Below is a small trained network, with its code and all its weights. Each question gives an input and a target symbol and asks what happens when units are switched off, that is, made to give their printed mean instead of their output.

import numpy as np


def w(rows, s, z=0):
    codes = np.array(rows[::2]) - 128.0
    scale = np.full(codes.shape[1], s)
    scale[-1] = z or s
    return codes * scale


def norm(h):
    return h / np.sqrt((h * h).mean(-1, keepdims=True) + 1e-5)


def f(y):
    return y / 2 * (1 + np.tanh(0.7978845608 * (y + 0.044715 * y**3)))


def softmax(a):
    e = np.exp(a - a.max(-1, keepdims=True))
    return e / e.sum(-1, keepdims=True)


def log_softmax(a):
    a = a - a.max(-1, keepdims=True)
    return a - np.log(np.exp(a).sum(-1, keepdims=True))


def net(x, mask):
    ids = ['ΔΘΛΞΩαβγεζηπστφψ'.index(c) for c in x.split()]
    T = len(ids)
    res = E[ids] + P[:T]
    u = 0
    for l in range(2):
        q, k, v = (norm(res) @ M[l].T for M in (Q, K, V))
        z = softmax(np.where(np.tri(T) > 0, q @ k.T / 3**0.5, -1e9)) @ v
        res = res + np.where(mask[u], z, O[l][:, -1]) @ O[l][:, :-1]
        u += 1
        y = f(norm(res) @ A[l][:, :-1].T + A[l][:, -1])
        res = res + np.where(mask[u : u + 12], y, B[l][:, -1]) @ B[l][:, :-1]
        u += 12
    return log_softmax(norm(res)[-1] @ U[:, :-1].T + U[:, -1])


Q, K, V, O, A, B = {}, {}, {}, {}, {}, {}
E = w([
[154,175,142,123,158,101,91,138,118],'Δ',
[118,159,112,115,133,116,101,140,172],'Θ',
[152,155,76,124,204,253,66,134,94],'Λ',
[63,142,114,160,158,138,131,170,146],'Ξ',
[151,200,149,108,166,108,84,152,135],'Ω',
[171,129,49,147,99,167,108,81,113],'α',
[176,140,52,111,103,191,87,124,116],'β',
[170,184,169,66,157,101,127,128,134],'γ',
[57,171,136,121,66,122,109,135,129],'ε',
[136,209,196,81,146,123,121,130,105],'ζ',
[116,125,116,104,116,123,113,169,217],'η',
[90,82,64,24,179,121,131,186,58],'π',
[86,81,79,106,65,167,186,87,102],'σ',
[127,126,186,191,160,165,97,175,133],'τ',
[130,69,97,226,107,194,118,195,157],'φ',
[173,140,75,123,120,152,198,173,124],'ψ',
],0.023)
P = w([
[86,157,99,133,220,133,138,103,181],'0',
[74,184,64,139,143,9,107,189,54],'1',
[54,186,73,112,108,23,115,208,75],'2',
[101,137,99,105,136,60,125,193,95],'3',
[123,121,106,107,114,43,118,200,88],'4',
[110,127,132,88,101,84,133,199,101],'5',
[127,113,154,71,103,99,137,200,106],'6',
[133,120,170,63,73,92,137,209,102],'7',
[129,123,190,46,65,108,142,219,99],'8',
[151,107,206,68,52,102,141,214,88],'9',
],0.012)
Q[0] = w([
[53,104,198,123,154,62,169,99,125],'0.h0',
[88,128,212,181,170,22,64,66,226],'0.h0',
[103,253,178,114,56,75,95,185,179],'0.h0',
],0.011)
K[0] = w([
[125,153,86,165,197,151,105,77,114],'0.h0',
[48,156,15,122,255,101,83,96,113],'0.h0',
[93,179,140,126,143,132,173,39,211],'0.h0',
],0.0096)
V[0] = w([
[136,124,142,80,134,93,85,41,112],'0.h0',
[135,119,115,72,122,147,46,130,120],'0.h0',
[190,164,79,116,144,90,254,177,154],'0.h0',
],0.013)
O[0] = w([
[200,85,125,80,169,135,113,90,164,63],'0.h0',
[121,188,122,86,154,95,28,139,117,193],'0.h0',
[101,153,211,124,30,133,182,73,8,253],'0.h0',
],0.016,0.0067)
A[0] = w([
[155,140,69,132,90,145,57,66,113,2],'0.n0',
[171,134,187,161,162,134,130,107,180,89],'0.n1',
[131,55,118,110,100,36,159,180,110,131],'0.n2',
[230,75,142,176,168,79,122,40,156,66],'0.n3',
[59,174,134,118,84,152,174,111,162,199],'0.n4',
[59,147,89,116,123,98,92,167,179,196],'0.n5',
[140,93,149,88,170,131,76,147,101,176],'0.n6',
[53,73,168,138,121,51,83,111,95,134],'0.n7',
[140,85,155,160,166,128,183,73,171,121],'0.n8',
[77,101,175,193,165,154,101,152,92,160],'0.n9',
[154,70,9,111,86,197,122,70,109,91],'0.n10',
[103,180,156,179,142,51,139,143,105,108],'0.n11',
],0.011,0.0058)
B[0] = w([
[169,200,103,108,70,145,100,105,90,150],'0.n0',
[154,193,164,164,126,211,102,151,108,120],'0.n1',
[138,181,166,141,145,157,105,125,98,173],'0.n2',
[125,150,129,155,46,132,104,44,100,125],'0.n3',
[159,116,116,157,157,102,91,136,124,229],'0.n4',
[159,141,146,111,121,89,145,96,82,254],'0.n5',
[125,142,97,97,86,59,123,110,119,213],'0.n6',
[142,160,132,53,181,119,134,121,181,205],'0.n7',
[138,156,117,166,135,252,167,75,125,120],'0.n8',
[153,138,111,100,68,93,98,104,111,168],'0.n9',
[43,142,90,110,74,137,75,125,166,154],'0.n10',
[120,108,161,143,98,152,154,134,178,214],'0.n11',
],0.014,0.0074)
Q[1] = w([
[204,160,253,173,138,24,182,123,244],'1.h0',
[196,130,102,132,89,217,126,76,117],'1.h0',
[124,162,153,78,136,96,104,82,163],'1.h0',
],0.014)
K[1] = w([
[156,176,87,227,225,165,196,6,199],'1.h0',
[165,187,73,112,92,126,145,155,59],'1.h0',
[161,61,101,90,194,167,92,77,126],'1.h0',
],0.013)
V[1] = w([
[159,98,104,169,24,181,148,39,153],'1.h0',
[36,178,86,49,180,254,226,155,144],'1.h0',
[228,190,147,191,169,216,154,99,166],'1.h0',
],0.0097)
O[1] = w([
[137,75,89,152,131,152,65,117,11,84],'1.h0',
[193,53,187,141,86,8,147,122,162,9],'1.h0',
[211,192,96,149,63,125,161,62,168,2],'1.h0',
],0.015,0.0068)
A[1] = w([
[154,209,76,150,75,160,222,71,182,63],'1.n0',
[229,121,104,114,107,114,187,87,187,39],'1.n1',
[143,135,190,151,169,102,166,139,232,93],'1.n2',
[128,50,40,106,159,122,95,157,99,123],'1.n3',
[178,155,128,107,147,80,95,97,140,28],'1.n4',
[71,35,77,93,75,193,98,107,131,82],'1.n5',
[132,100,132,135,61,170,238,129,74,1],'1.n6',
[74,117,187,130,142,130,126,199,112,128],'1.n7',
[198,120,163,93,69,134,174,6,118,64],'1.n8',
[123,86,134,199,100,157,226,189,78,153],'1.n9',
[115,59,79,149,138,119,250,74,140,90],'1.n10',
[198,120,133,139,94,98,194,112,218,118],'1.n11',
],0.016,0.0092)
B[1] = w([
[131,18,134,85,75,143,66,184,183,159],'1.n0',
[41,139,62,126,85,136,158,77,121,137],'1.n1',
[193,126,162,201,160,172,133,119,79,158],'1.n2',
[120,119,160,110,155,205,159,114,186,174],'1.n3',
[81,99,187,169,106,137,171,134,109,151],'1.n4',
[147,33,154,169,142,77,175,123,184,161],'1.n5',
[91,231,173,93,3,134,161,109,125,154],'1.n6',
[100,74,103,168,153,98,127,120,155,244],'1.n7',
[151,109,46,145,182,99,226,107,117,169],'1.n8',
[201,175,114,132,81,120,129,213,137,186],'1.n9',
[88,41,236,166,149,43,192,118,152,127],'1.n10',
[94,138,101,161,89,133,30,55,97,150],'1.n11',
],0.019,0.011)
U = w([
[14,181,116,176,162,195,197,106,159,92],'Δ',
[73,150,120,73,116,11,135,140,150,56],'Θ',
[115,100,186,97,136,172,125,99,69,88],'Λ',
[167,202,48,97,128,142,71,140,80,108],'Ξ',
[153,113,86,88,64,125,108,145,212,145],'Ω',
[168,178,119,180,193,143,124,130,154,173],'α',
[85,80,197,170,139,115,185,130,175,166],'β',
[110,168,156,195,127,97,97,67,123,122],'γ',
[59,126,92,208,152,101,93,118,37,3],'ε',
[141,150,80,117,162,124,211,104,123,182],'ζ',
[150,162,198,117,109,153,121,141,189,140],'η',
[84,143,60,163,99,106,121,53,155,135],'π',
[90,159,171,133,53,146,205,150,124,139],'σ',
[214,111,101,117,125,74,108,162,110,135],'τ',
[132,161,101,61,117,174,185,169,243,138],'φ',
[137,157,51,171,114,113,136,229,157,97],'ψ',
],0.011,0.006)

Each question gives the input, a string of symbols that net reads in full, and the target symbol t.
The units are the heads (3 rows each of Q, K, V and O) and the neurons (one row each of A and B). Each row of codes is followed by its name. A weight is (code - 128) times the scale printed after its matrix; where a second scale follows, it is the last column's (O, A, B and U).
mask holds one flag per unit, layer by layer, with each layer's heads first. A switched-off unit (its flag False) gives its mean, the last column of its rows in O or B, instead of its output. The means were averaged over made-up inputs and are rounded, as every weight is.
A unit's drop is (log p(t) with every unit on - log p(t) with that unit switched off) / (log p(t) with every unit on - log p(t) with every unit switched off).
The circuit of an input: a set's keep is (log p(t) with only the set's units on - log p(t) with every unit switched off) / (log p(t) with every unit on - log p(t) with every unit switched off). Starting from the 12 units with the biggest drops (on a tie, the unit counted first), units are removed one at a time, each time the one whose removal leaves the highest keep (on an exact tie, the one counted first), for as long as the keep stays at least 0.8.
units of the circuit, in order: the units of the circuit, biggest drop first
unit that matters most: the unit with the biggest drop
k most important neurons: the k neurons with the biggest drops, biggest first
k most important neurons of layer l: the k neurons of layer l with the biggest drops, biggest first
input Δ Ξ η Δ β ζ τ, target Ξ: 4 most important neurons -> [0.n3 0.n1 0.n6 0.n9]
input ψ Δ Ω σ η ψ σ η, target σ: units of the circuit, in order -> [0.h0]
input γ ζ η Δ α β φ τ ζ, target ζ: units of the circuit, in order -> [0.h0 1.n8]
input ε γ γ, target α: units of the circuit, in order -> [0.h0 1.n2 1.h0]
input Δ ε γ ε ψ σ Ω ζ, target Ξ: units of the circuit, in order -> [0.h0 0.n3 1.h0]
input η Ω Ω, target Δ: units of the circuit, in order -> [0.n4 1.h0]
input β β Λ Δ α ψ Ξ, target Θ: units of the circuit, in order -> [0.h0 0.n5]
input Θ σ Λ ψ α η, target φ: 2 most important neurons -> [0.n6 0.n9]
input Δ τ η γ σ, target β: units of the circuit, in order -> [1.n5 0.n5]
input τ Δ Ξ φ β β Δ η Λ, target ε: units of the circuit, in order -> [0.h0 1.n7 1.n6]
input Δ σ η Δ, target Ξ: units of the circuit, in order -> [0.h0 1.h0 0.n3]
input π η β β Δ β τ γ η, target β: units of the circuit, in order -> [1.h0 1.n2]
input φ β σ η γ, target ε: units of the circuit, in order -> [0.h0 0.n9 1.h0]
input ε Δ β γ β ψ β ζ η, target α: 2 most important neurons -> [1.n2 0.n5]
input γ ε η Ω, target ζ: units of the circuit, in order -> [0.h0 1.h0 1.n8]
input Θ ψ γ τ β σ, target Δ: 2 most important neurons of layer 1 -> [1.n3 1.n0]
input π τ π β α, target Θ: units of the circuit, in order -> [1.h0]
input τ β γ Δ γ Δ η, target Ω: 4 most important neurons -> [1.n0 0.n9 0.n7 0.n5]
input β β β σ β, target β: 2 most important neurons -> [0.n10 1.n5]
input α τ η σ ε, target Λ: unit that matters most -> 1.h0
input Λ γ Δ Δ β Δ Ξ η, target γ: 2 most important neurons -> [1.n11 1.n2]
input φ Δ β γ Δ Θ η β β φ, target ψ: 2 most important neurons -> [1.n9 1.n7]
input Θ β σ Δ γ, target φ: 2 most important neurons of layer 0 -> [0.n4 0.n6]
input Ξ Θ ψ τ ζ, target ψ: 4 most important neurons of layer 0 -> [0.n9 0.n4 0.n11 0.n6]
input β Δ σ η ψ σ Θ η, target Θ: 2 most important neurons of layer 0 -> [0.n5 0.n4]
